(in the rows, 128 means zero)
[128 140  73 167 115 167 121 124 103 146 118 146 150 100 122 173 105 137
 108 131 110 121 170 109  98 109 113 110 123  83 169 137 132 111 121 104
  98 109 110 111 128 116 136 112 114 119 100 108 129 123 120  41 123] : 4
[131  99 150 153 153 169 125 145 136 140 110 155  96 123 170  91 124  72
 150 127 148 123 117  99 114 168  91 158 141 136 131 118 130 144 153 124
 129 118 106 144 113 165 151 121 104 134 128 131 147 138 160 123 144] : 4
[104 125 139 122 134 174 124  98 147 138 127 114 104 126 157 129 127  68
 146 100 124 139  76 110 107 168  79 157 151 141 129 144 124 170 130 113
 113 107 117 149 112 152 142 114 177 129 155 131 144 171 124 138 137] : 8
[ 86 116 110 158 204 154 119 150 120 172 159 149 127  95 134 141 104 136
 140 135 162 121 126 112 134 112  95 104 133 131  94 112 139 154 139 126
 105 114 100 205 160  78 134 119 106 122 138 135 100 176 125 108 182] : 8
[137 140  97 152 132 138 119 172 147 139 102 166 136 124 138 162 133 170
 140 140 160 115 152  82  81 131 120 144 111  97 147 143 117  82 123 101
 131 128 143 129 139  68 131 131 106 120 152 139 133 178 120 131 104] : 9
[121 115 175 102 154 160 115 138 167 128  92 136 115 131 194 119 128 103
 161 102 133 110 118 113 140 148  96 151 129 138 104  90 113 121 130 116
 149 122  97 118 119 134 149 127 115 115 124 140 163 135 138 144 104] : 0
[107 111 149 127 158 182 119 101 151 123 113 118  99 168 131  83 131  77
 161 151 166 117 115 121 138 171  99 170 144 102 109 120 104 183 127 106
 124 130 107 121 167 118 116 140 121 120 113 119 150 127 134 153 141] : 9
[134 139 142 123 137 149 130 197 158 148 124 251 101  77 139 183 118 141
 122 148 123 126 150 126 146 121 136 126 128 122 116 116 145 104 148 121
 117 138 155 120 108 122 141 129 120  99 151 141 140 150 113  87 123] : 0
[113 104 152  90 131 162 137 138 147 112 112 193  96 131 159 119 158  99
 182 103 121 123 130 156 134 153 123 141 139 173 148 123 143 127 105 126
 164 166 109 132 148 124 145 150 122 106  87 115 133 135 145 139 130] : 0
[144 110  99 157 123 170 142 149 121 113 110 220 111 123 131 122 121 112
  91 148 132 124 190 102 133  91 161 148 161 125 107 136 120 135 118 110
 103 104 118 100 123 128 119 123 136 134 119 123 163 127 120 107 125] : 9
[124 148  88 120 127 125 110 147  97 101  78 245 117  84 115 161 162 122
 111  95 168 163 120 170 147  99 136 113 105 106 127 134 135 117 150 109
 145 117 112  96 134 139 181 125 150 103 156 107 159 151  93 108 100] : 5
[100 146  94 100  88 112 108 179 151 129 121 171 139 101 132 144 118 128
 132 132 133 142 163  79 134 113 154 128 130 100 119 128 106 104  99 155
 115  98 141 162 176 102 131 116 117 126 111 105 151 129  91  90 129] : 2
[143 106 111 127 151 113 115 131 147 142 102 197 139  99 121 113 104 159
 111 124 126 113 128 122 170 142 121 139 125  74 137 118 151 133 138 111
 135 128 125 136 132 119 142  87 139 122  80 100 146 137  86 104 145] : 6
[112  91 105  97 143 161 125 160 157 148 141 146 136 133 154 121 145 149
 143 156 168 118 187 146 138 154 149 124 158 122 161 125 116  88 125 117
  98 140 108 144 131  93 114 123 111 119 132 122  96 159 102 119 152] : 9
[114 121 110 130 144 140 149 151 163 120 154 207 107 124 159 161 112 123
 171 128 118 109 135 126 134 137 174  98 115 126 164 135 155  88 131 140
 102 165 110 167 127  96 110 138 119 101  87 140  90 128 122  92 144] : 4
[123 101 163  98 122 138 144 148 117 156 107 142 127 153 134  85 153 114
 171 117 170  99  98 120 127 155 118 148 113  98 122 130 120 144 135 109
 166 122 120 159 127 135 162 114 149 118 131 148 163 126 119 156  86] : 5
[110 123 127 156 160 150 116 174  84 161  97 201 125 101 114 137 104 123
 145 154 134 151 150  75 140 133 102 124 116 114 119 140 137 153 115 120
 104 104 131 162 123 131 147 128 147 111 149  99 148 120  98 113 119] : 1
[152 130  83 152 114 157 118 159 144 111 110 130 121  93 152 134  64 131
 124 124 138 107 161 147 106 143 133 122 123 120 141 118 169 126 141  87
 113 105 137 128 138 140 149 132 130 109  89 107 132 138 100  73 139] : 6
[136  95  76 135 148 154 143 204 129 109 125 179 126 105 114 158 104 141
 129 136 143 120 194  99 137 152 111  99 117 117  74 109 119 109 138 130
 127 131 115 155 135  67 110 125 123 146 140 146 102 182 132 143 150] : 8
[124 100 115 150 184 156 146 149 150 130 162 222 108  85 170  99 130 127
 143 129 139 100 156 101 126 123 163 135 146 136 139 119 162 113 109 155
 108 127 119 150 140 101 123 129 127 107 133 138 135 167 154 132 143] : 9
[104 111 114 102 153 137 132 149 137 126 132 227 128  82 157 137 113 123
 158 118 136 109 111 132 117 157 138 113  96 146 126 130 155 116 142 148
 124 150 139 156 124  82 129 157 146  97 156 129  85 157 148 165 127] : 1
[125 106 148 121 149 186 106 145 107 125 111  99 105 167 146  74 121  94
 170 115 139 123 145 130 141 131  86 139 148 135 151 110 119 170 116 144
 140 105 123  97 137 168 153 133 137 115 142 129 161  97 130 134 130] : 7
[141  89 171 126 141 136 123 104 109 128  89 107 117 146 137  88 126  72
 158 133 137 114  95 104 150 183  99 162 149 106 138 122 115 171 135 105
 136 139  95  66 108 120 134 109 156 132 146 138 144 149 129 186 133] : 7
[123  93 103  65 114 123 129 170 142 135 120 174  94 106 165 138 146 143
 112 102 121 121 147 128 139 156  99  93 122 104 132 123 147 119 151 135
 129 130 110 212 116 122 130 116 125 121  92 120 107 190 140 150 132] : 1
[144 141 148  96 106 141 127 125 126 114 114 136 134 165 169 111 106 105
 154 101 141 112 110 100 106 118 106 164 135 153 124 111  93 102 105 131
 123 152 116 104 101 147 122  84 125 123 142 171 170 130 133 155 129] : 0
[ 96 113 129 130 156 154 146 147 134 128 143 168 119 123 120 167 143  91
 154 128 136 113 164 115 147 142 141 108 125 114 119 149 132 131 157 156
 147 117  81 167 119  82  97 113 133 123  85 116 107 158 114 127 133] : 8
[124 169 121 136 146 136 119 151 140 163 101 159 161  87  94 139 126 124
 118 140 170 113 106 124 137 139 110 120 102  86 122 124 128 131  93  94
 116 115 128 103 131 127 121 108  93 134 183  97 140 131 120 123 113] : 1
[140  91 168 108 168 153 126 123 119 143 122 147 110 115 119  85 107  81
 123 115 104 114  89 114 140 155 111 162 145 133  86  88 122 160 112 111
 117 138 112 103 112 133 145 120 118 131 121 142 124 130 128 129 151] : 3
[118 124  79 116 161 146 137 144 147 165 159 218 112 101 140 150 150 152
 106 110 117 131 125 124 141 112 121 112 151 133 163 139 133 118 144 156
 120 154 140 183 123 106 130 121 123 117 144 144  88 169 130 129 167] : 8
[111 120  86 105 147 149 135 130 133 148 121 169 133 119 146 131 129 120
 121 125 139 139 162 130 111 132 130 115 138 120 152 136 152  92 132 165
 125 172 132 176 104  65  91 122 110 119 113 151  78 147 156 109 137] : 0
[130 118 160 144 111 146 118 118 142 120 110 138  83 145 156 113 109 114
 138 109 109 132 123 129 131 157  93 156 143 114 123 120 139 158 132 101
 129 136 108 111 126 171 152 115 161 115 112 127 202 133 103 130 137] : 6
[137 144 129 114 121 123 102 189 107 129 126 159 113 113 119 132 109 108
 123 135 127 164 135  66 144 143 133 146 123  80 148 105 107  97  98 155
 109 125 109 115 120 118 145 131 151 112 157 125 146 139 140 104  93] : 1
[127 147 114 135 174 108 147 152 138 125 129 228 107 129 138 108 147 137
 132  94 152  77 146 100 120 125 163 117  84 163 140 137 128 101 111 126
 129 133 110 204  98  93 115 100 141 113  94 113  94 176  92 123 131] : 5
[110 134 101  86 135 111 141 143 124 143 169 195 113 148 139 120 102 156
 141 147 127 129 120 117 136 144 135 136 142 112 148 173 141 147 127 147
  85 151  84 145 129  93  95 109 117 144  91 142 109 171 108 113 160] : 3
[ 87 178  87 114 132 133 126 141 125 142  95 182 142 115 140 142 133 144
 120 134 113 152 195 115 113 136 133 159 113 106 146 164 145 126 139 150
 112  99 120 108 130 114 108 109 128 124 129 135 171 117 136 111  98] : 2
[113 128  81  75 109 118 152 130 163 117 152 190 120 110 164  83 145 103
 140 118 139 115 121 114 118 116 126 127 121  86 141 135 119  92 115 165
 124 155  81 194 133  65  97  96 113 131 115 134 135 160 149 102 146] : 2
[122 133 117 147 151 173 127 183 141 112 109 153 140 114 119 144 108 127
 148 150 181 119 169 118 121 144 151 145 129 103 105 113 126  94 120 116
 104 107 121 124 158  94 126 117 100 118 158 112 157 155 108 106 128] : 9
[118  94 117 138 149 146 165 167 115 120 128 165  94 113 160 138 106 146
 160 111 118 129 124 123 139 167 159 102 121 169 143 146 156 147 125  95
 115 153 109 195 139  87 140 153 147 107 131 124  94 165 114 121 145] : 8
[ 67 128  98 129 127 116 146  89 139 141 132 202 108  88 125 148 147  96
 134 134 111 134 136 146  94 121 142 129 116 118 133 166 148 142 161 108
 109 145 111 163 119  73 118 117 139 132  90 117  91 159 103 109 156] : 2
[117 112 126 155 126 159 118 125 142 121 110 143 131  86 104 146 123 148
 112 111 143 152 165 122 161 129 130 130 125  74 163  90 135 124  95 119
 117 122 103  32 165 117 159 138 133 130 131 100 128 118 129 159 133] : 6
[130 151  79 126 186 131 121 148 111 136 105 246 135 104  89 122 123 155
 132 136 161 123 173 119 177 149 113 119 115 118 133 150 124 132 119 139
 110 123 144 150 138 113 125 109 104 111 148 101 136 142  94 110 137] : 5
[119 119 172 102 143 138 111 142 152 127 100 152 100 134 147 101 142 107
 164 102 106 107 126  97 169 145  70 144 136 125 148 112 103 185  99 110
 167 127 128  78 134 119 142 113 128 109 117 135 154 150 132 139 116] : 0
[127 132 100 166 143 168 139 123  81 111 113 178 137 126  99 159 109 152
 112 122 142 108 202 133 175 110 144 135 124 100 115 129 131 118 115 102
  82  98 112  97 143  82 135 140 103 148 159 119 144 120 149 127  96] : 7
[114 146 109  87 117 127 128 151  93 165  87 155 150 120 133 172 139 175
 111 126 121 145 166 136 137 137 149 111 106  62 150 130 143  96 139 110
 107 140 110 126 149  85 111 147 136 124 103 133 123 151 104 101 104] : 2
[138 152  88 139 200 155 104 144  92 145 102 157 125  94 125 164 134 151
 119 145 131 156 131 131 120 142 129 112 102 133 146 132 141 130 106 119
 125  87 104  90 122 113 152 153 125 105 141  89 125 132 109 119 131] : 7
[122 109  86  98 162 118 137 125 167 118 148 116 111 136 165 131 120 145
 147 132 133 144 131 109 151 150 100 106 118 117 133 147 106 146 161 112
 150 137 134 188 126  90 113 167 166 127 118 110  82 161 135 147 162] : 8
[147 131 124 138 137 157 110 135 128 138  99 195 144 133 124 180 131 138
 110 132 132 150 109 119 160 127 115 117 122  97 155 123 134 100 100 120
 113 133 142 126 119 140 113 130 159 103 123 124 128 106 121 120 121] : 4
[143 109 158 118 114 153 133 127 105 152 101 134  98 152 118  94 110 138
 127 127  90 114  90 114  83 168  99 146 142 156 102 148 125 201 108 108
 136 146 120  99 139 148 128 138 106 122 125 154 157 116 131 116 125] : 3
[129 142 105 133  93 156 134 164 109 126 106 152 127 112  80 153 138 149
 100 155 127 164 115 119 121 109 117 127 131 105 146 134 107 133 112 136
 113 104 110 158 153 124 133 110 118 116 126 114 134 113 117  91 142] : 2
[132 126 113 111 131 129 124 209 146 140 149 216 130  88 114 127 141 192
 133 154 116  99 196 134 140 168 127 150 125 121 141 128 150  94 122 122
 116 121 148 122 146 128 126 119 140 108 146 117 113 149  98  98 104] : 3
[118 166 119 135 150 138 123 167 139 136  64 193 141  88 120 153 119 153
 124 144 134 141 152 131 124 146 134 136 118  92 141 151 166 126 142 141
 137 113 152 120 162 127 115 133 106 119 122  77 178 152 107 105 110] : 2
[138 145 108 116 168 136 135 159 134 125 101 242 114 105 126 159 111 132
 125 110 128 132 139 117 153  99 143 102 102 127 108 119 162 123 109 127
 124 124 125 154 132 141 145 133 160 113  73 107 159 137 105  95 136] : 5
[130 132  99 141 141 144 131 163 117 155 116 157 140  88  94 161 136 145
 130 144 133 138 182 100 129 136 106 124 108  87 163 132 119 111 148 115
 139 139 125  89 130 132 140 113 136 132 133  89 121 141 100 109 132] : 8
[127  99 172 120  95 125 135 154 141 116 136 169 117 136 144  80  71  79
 158 138 140 130  94  97 116 151 142 155 132 129 101 151 129 126  91 129
 122 116 117 117 133 134 121 127 106 169 140 115 137 108 111 110 114] : 4
[141 131  80 164 111 154 129 133 146 110 104 190 140 105 129 152 111 123
 115 135 149 112 114 145 118 123 140 127 122  78 119 119 177 115 129 117
 111 127 138 109 132 132 134 109 172 129 112 127 175 147 116 137 101] : 6
[ 96 133 131 140 106 157 107 157 124 121 107 124 128 127 132  98 128  64
 108 108 109 127 118 153 126 136  92 163 147 131 139 105 124 163 104 133
 144 115 115  85 148 117 151 120  98 163 116 121 136 154 138 157 118] : 2
[ 98 113 110 123 141 111 121 144 131 149 159 225 118 101 151 155 140 134
 137 104 118 122 138 113 149 160 133 119 147 113 120 125 132  82 110 140
  96 153 130 208 118  94 114 119 134 105 166 159  93 176  97 186 142] : 1
[113 125  95 138 146 155 121 129 137 126  82 196 141  91 144 147 132 157
 120 117 150 156 147 132 152 165 119 142 147 109 122 138 146 111 147 114
  95 129  88 127 168 143 129 145 118 145 136  90 107 147  93 120 144] : 3
[131 104 147 140 133 156 132 167 108 106 136  99 103 149 129  99  92  82
 141  92 141 144 149 114 170 140 122 146 152 116 118 105 100 142 102 127
 146 132 113 131 137 153 149 118 103 147 134 113 165 127 119 144 145] : 8
[100 106 104 139 147 148 139 120 102 147 136 119 118  97 133 159 140 124
 136 103 174 148 158 126 132 127 135 116 117 113 175 120 155  80 156 136
  88 166 110 211 138 124 145 101 123 118 115 100  93 160 130 136 151] : 8
[138 118 157  92 120 191 147 158 127 133 101 124 135 162 124 142 131 116
 165 142 112 127 106 109 132 137  79 138 156 167 156 120  98 158  83 110
 145 129 131  86 121 118 146 137 123 125 120 131 130 134 137 173 152] : 0
[105 135 108 119 168 163 117 138 117 145 120 130 128 103 144 121 122 149
 130 113 134 139 200 124 125 112  77 111 125 120 133 138 141 120  99 117
 108  97 136 125 129 103 117 142  96 111 173 106 114 125 112 116 118] : 3
[143  88 164 130  91 153 153 129 141  96  86 144 107 138 154 117 107 108
 136 110 143 129  72 119 159 147 105 135 136 126  91 107 151 169 152  91
 101 125  64 132 134 156 150 105 181 158 107 148 164 153 139 141 160] : 6
[136 113  64 120 120 162 105 145 150 136  93 169 131  98 135 162 120  99
 118 150 149 137 203 108 138 172 109 133 152  98  89 136 117 106 139  94
 106 100 104 124 134 138 106 124 137 137 119 125 122 135  90 115 106] : 8
[130 113 104 107 151 134 115 133 153 124 108 228 116 122 123 127 122 132
 121 144 150 120 140 131 123 113 161 140 144 124 109 126 104 103 136 114
 110 135 153 111 124 124 140 111  85 118 141 109 163 134 111 103 137] : 4
[144 116  74 169 143 188 147 129 112 137 112 214 141  95 121 141 151 192
  81 123 132 112 202 122 136 116 120 144 133 111 142 107 142  89 125 103
 105 101 100 144 143 104 151 133 131 126 120 111 117 130 144 144 133] : 6
[115 113  72 119 156 123 142 144 133 153 157 184 120 122 187 133 144 148
 124 131 132  91 155 101 133 130 148 105 118 158 141 141 145 129 159 137
  99 144 137 222 105  94 116 130 142 109  82 136  83 165 137 140 153] : 3
[141 113  76 101 150 174 156 137 176 105 139 190 118 128 160 108 163 122
 150 150 173  83 139 109 131 129 157 148 137 119 152 100  94  83 139 122
  95 146 111 133 139  98 128 112 110 102 138 135 114 152 133 184 150] : 9
[116 128  93  65 177 118 148 120 143 125 150 170 130 109 144 135 100 142
 161 111 115 113 161 126 125 119 112 136 102 126 159 141 162  90 129 123
 104 169 144 166 100  48 124 119 106 110 101 121 100 167 158 118 157] : 3
[ 94 106 108 130 178 134 155 110 135 121 147 149 129 107 150 128  88 128
 162 125 113 138 155 106 134 115 121 125 146 102 135 142 125 113 144 139
 127 149  83 143 148  46 122 121  54 122 119 122  92 135 102 151 199] : 9
[107 100  98 126 157 136 119 144 154 133 156 189 135 138 149 128 132 138
 179 147 141  96 147  91 126 117 102 123 139 113 138 142 115 112 142 147
 119 126 129 167 146  77 120 120 128 135 104 142  98 180 100 143 145] : 9
[ 89 109 111 126 148 140 148 119 120 145 122 140 131 124 155 137 129 138
 124 112 128 115 165  96 129 128 161 108 125 136  97 110 122 123 135 123
  90 143 149 182 118  78 122 122 141 129 135 146  97 151 125 134 137] : 0
[124 143 117 108 153 157 100 152 140 160 107 157 144 116 120 171 127 169
 111 141 180 131 158 120 188 102 104 135 139  93 150 115 107 124 121  77
  97  96  94 107 165 106 131 125 126 115 131 108 124 151 118 106 124] : 8
[113 134 106  60 121 106 134 151 146 132 146 154 125 109 123 128 128 154
 119 154 135 130  99 147 111 142 134 122 119  98  76 126 140 136 140 132
 103 134 135 129 139 139 118  84 149 117 143 122 161 154  87 126 153] : 3
[113 132  63 122 132 100 120 137 168 147 137 252 137 122 162 129 178 140
 131 153 149  99 181  84 146 108 160 152 129 139 172 131  98  67 124 119
 128 178 154 178 115  50 111 118 150  97 108 135  65 139 123 145 118] : 0
[131 105  79 154 128 156 127 116 144 128 121 169 149  79  99 141 117 144
 113 120 151 103 157 100 133 118 163 130 132  82 118 100 116  99  98  99
  98 102 113 127 147  56 160 115 113 119 134 124 130 131 130  86 122] : 6
[138 142 109 132 125 142 127 164 132 124  98 182 127  91 115 137 126 127
  90 124 136 136 169  94 139 130 164 129 122 111 145 118 121 111 100 128
 129 119 131 117 129 119 124 148 129 107 141  87 126 117 153 116 107] : 1
[114 127 152  96  96 161 133 132 152 127 131 169  85 142 119 104 130  66
 146 133 152 129 126 112 133 162  88 151 125 142  80 131  97 183 145 111
 110 145  94  72 145 158 109 127 156 162 163 150 137 135 143 124 148] : 8
[129 101 122 127 151 148 125 105  98 126 116 169 105 139 141 101 137  76
 134 136 103 133 124 129 147 167  52 163 136 144  95 128 143 162 126 122
 135 136  68 141 103 103 123 108 152 126 130 168 137 114 173 169 148] : 7
[ 88 104 115 111 118 151 143 146 162 145 110 197 117 120 134 162 145 149
 140 117 126 121 184 105 122 153 156 115 120 125 159 134 157  89  92 143
 103 176 148 196 123  64 104 105 149 104  91 120 108 155 126 111 112] : 0
[121 116 113 106 124 126 136 126 130 149 122 167 109 101 143 157 130 121
 110 145 139 129 125 142 111 115 118 114 141 131  85 127 147 107 174  99
 102 158 101 182 130 116 111  93 142 103 137 141 122 161  99 122 155] : 8
[107 102 103  80  96 141 164 180 119 128 168 196 121 125 174 104 115 144
  94  82  89 101 169 143 142 153 115 118 109 116 125 105 163 100 115 159
 121 154 103 170 140  95 107  92 101 150 102 150  89 141 148 163 160] : 4
[116 146 131  92 127 176 122 142 152 152 137  67 128 113 172 125 126  79
 168 133 126 123 116  88  95 167  65 144 116  70 109 101  95 115 130 139
 152 127 109 107 151 105 155 124  75  99 173 131 191 118 133 135 140] : 9
[103 108 160 118 109 173 123 174 133 166  87 125 109 131 138 114 155  77
 124 121 150 149 136 116 147 180 113 150 146  93  95 105 143 160 120 112
 131 127  93 101 152 166 133 109 160 145 150 150 171 125 122 143  96] : 8
[120 137 121 120 120 141 127 157  99 134 122 125 156  98 103 154 101 137
 109 133 142 122 146 133  86 124 174 109 129 138  99 131 154 128 101 126
 102 102 123 107 137 116 105 110 142 112 119 111 128 144  94  74 141] : 3
[ 88 137 136 127 124 179 123 165 147 141 100 147  99 119 125 152 120  68
 139 129 157 155 143 114 131 173 123 156 147 148 133 133 141 166 149 140
 112 127  86  92 159 164 136 111 109 146 107 117 129 138 121 149 157] : 8
[128 114  94  87 144 110 131 129 142 134 115 242 129 126 151 143 127 181
 166 105 127 102 146 126 121 135 171 127 124 128 181 143 132  78 132 144
 128 203 118 158 121  82 112  91 115  83  79 157 118 152 111  91 134] : 0
[130  92  83 108 161 140 128 136 167 123 137 222 101 125 163 121 126 141
 151 118 117 130 160 123 163 130 139 122 172 136 150 141 133  97 121 153
 103 137 106 155 119 108 127 134 110 133 131 156  97 136 119 133 155] : 7
[ 88 123 110 129 174 125 134 161 113 148 169 171 124 147 159 110 125 106
 162 151 103  88 174  99 125 125 132 117 131 156 116 117 137 122 126 148
 119 140  93 201 142  63 116 103 103 111  66 125 122 149 129  97 173] : 4
[120 122 101 107 161 124 136 167 114 141 167 117 143 129 158 157 133 187
 164 112 103  95 174  96 136 141 144 107 117 136 162 114 115  89 115 136
  94 119 115 136 130  98 147  97  97 118 121 160 121 174 107 150 142] : 9
[105 123 114 115 137  91 138 124 101 132 140 160 117 124 160 122 144 128
 132  95 119 116 169 148 129 139 156 104 121 154 168 134 150 112 125 105
 113 180 120 140 114  99 110  95 121 105 116 132 106 165 127 119 176] : 4
[126 100 138 134 109 178 125 135 145 130 118 145 106 122 145 117 115  78
 137 118  84 114 104 123 107 160  73 149 133 120 110  96 144 165 132 126
 166 136 113 104 134 118 167 132 153 113  97 147 156 118 140 159 145] : 6
[119 142 114 129 142 151 142 122 130 147 138 202 134  94 151 160 129 131
 122 138  85 128 143 107 127 105  95 119 113 102 142 144 138  99 132 113
 117 108 111 145 115 115 142 127 137 121 120  72 146 126 111  65 134] : 4
[ 80  92 127 113 148 163 108 138 139 170 122 170 108 139 140  99 139 112
 132 113 126 135 136 138 122 159 118 169 145  88 139 117 136 147 111 134
 136 123  97 137 120 145 156 116 122 131  99 146 149 111 140 166  90] : 1
[132 122 112 130 147 118 139 134 148 115 140 210 112 112 109 112 116 151
 116 123 127 115 107 152 114  98 103  95 120 122 142 130 156  90 114 161
 124 173 120 170 126  92 102 112 133 112 136 136  78 160 106 135 127] : 5
[118 118 149  75  91 133 135 167 155 113 119 125 116 113 119  78 123  93
 130 112  81 103 106 125 156 153  77 154 114  88 164  87 115 160 147 129
 157 150 124  74 133 140 157  95 145 122 134 118 109 119 142 157 120] : 1
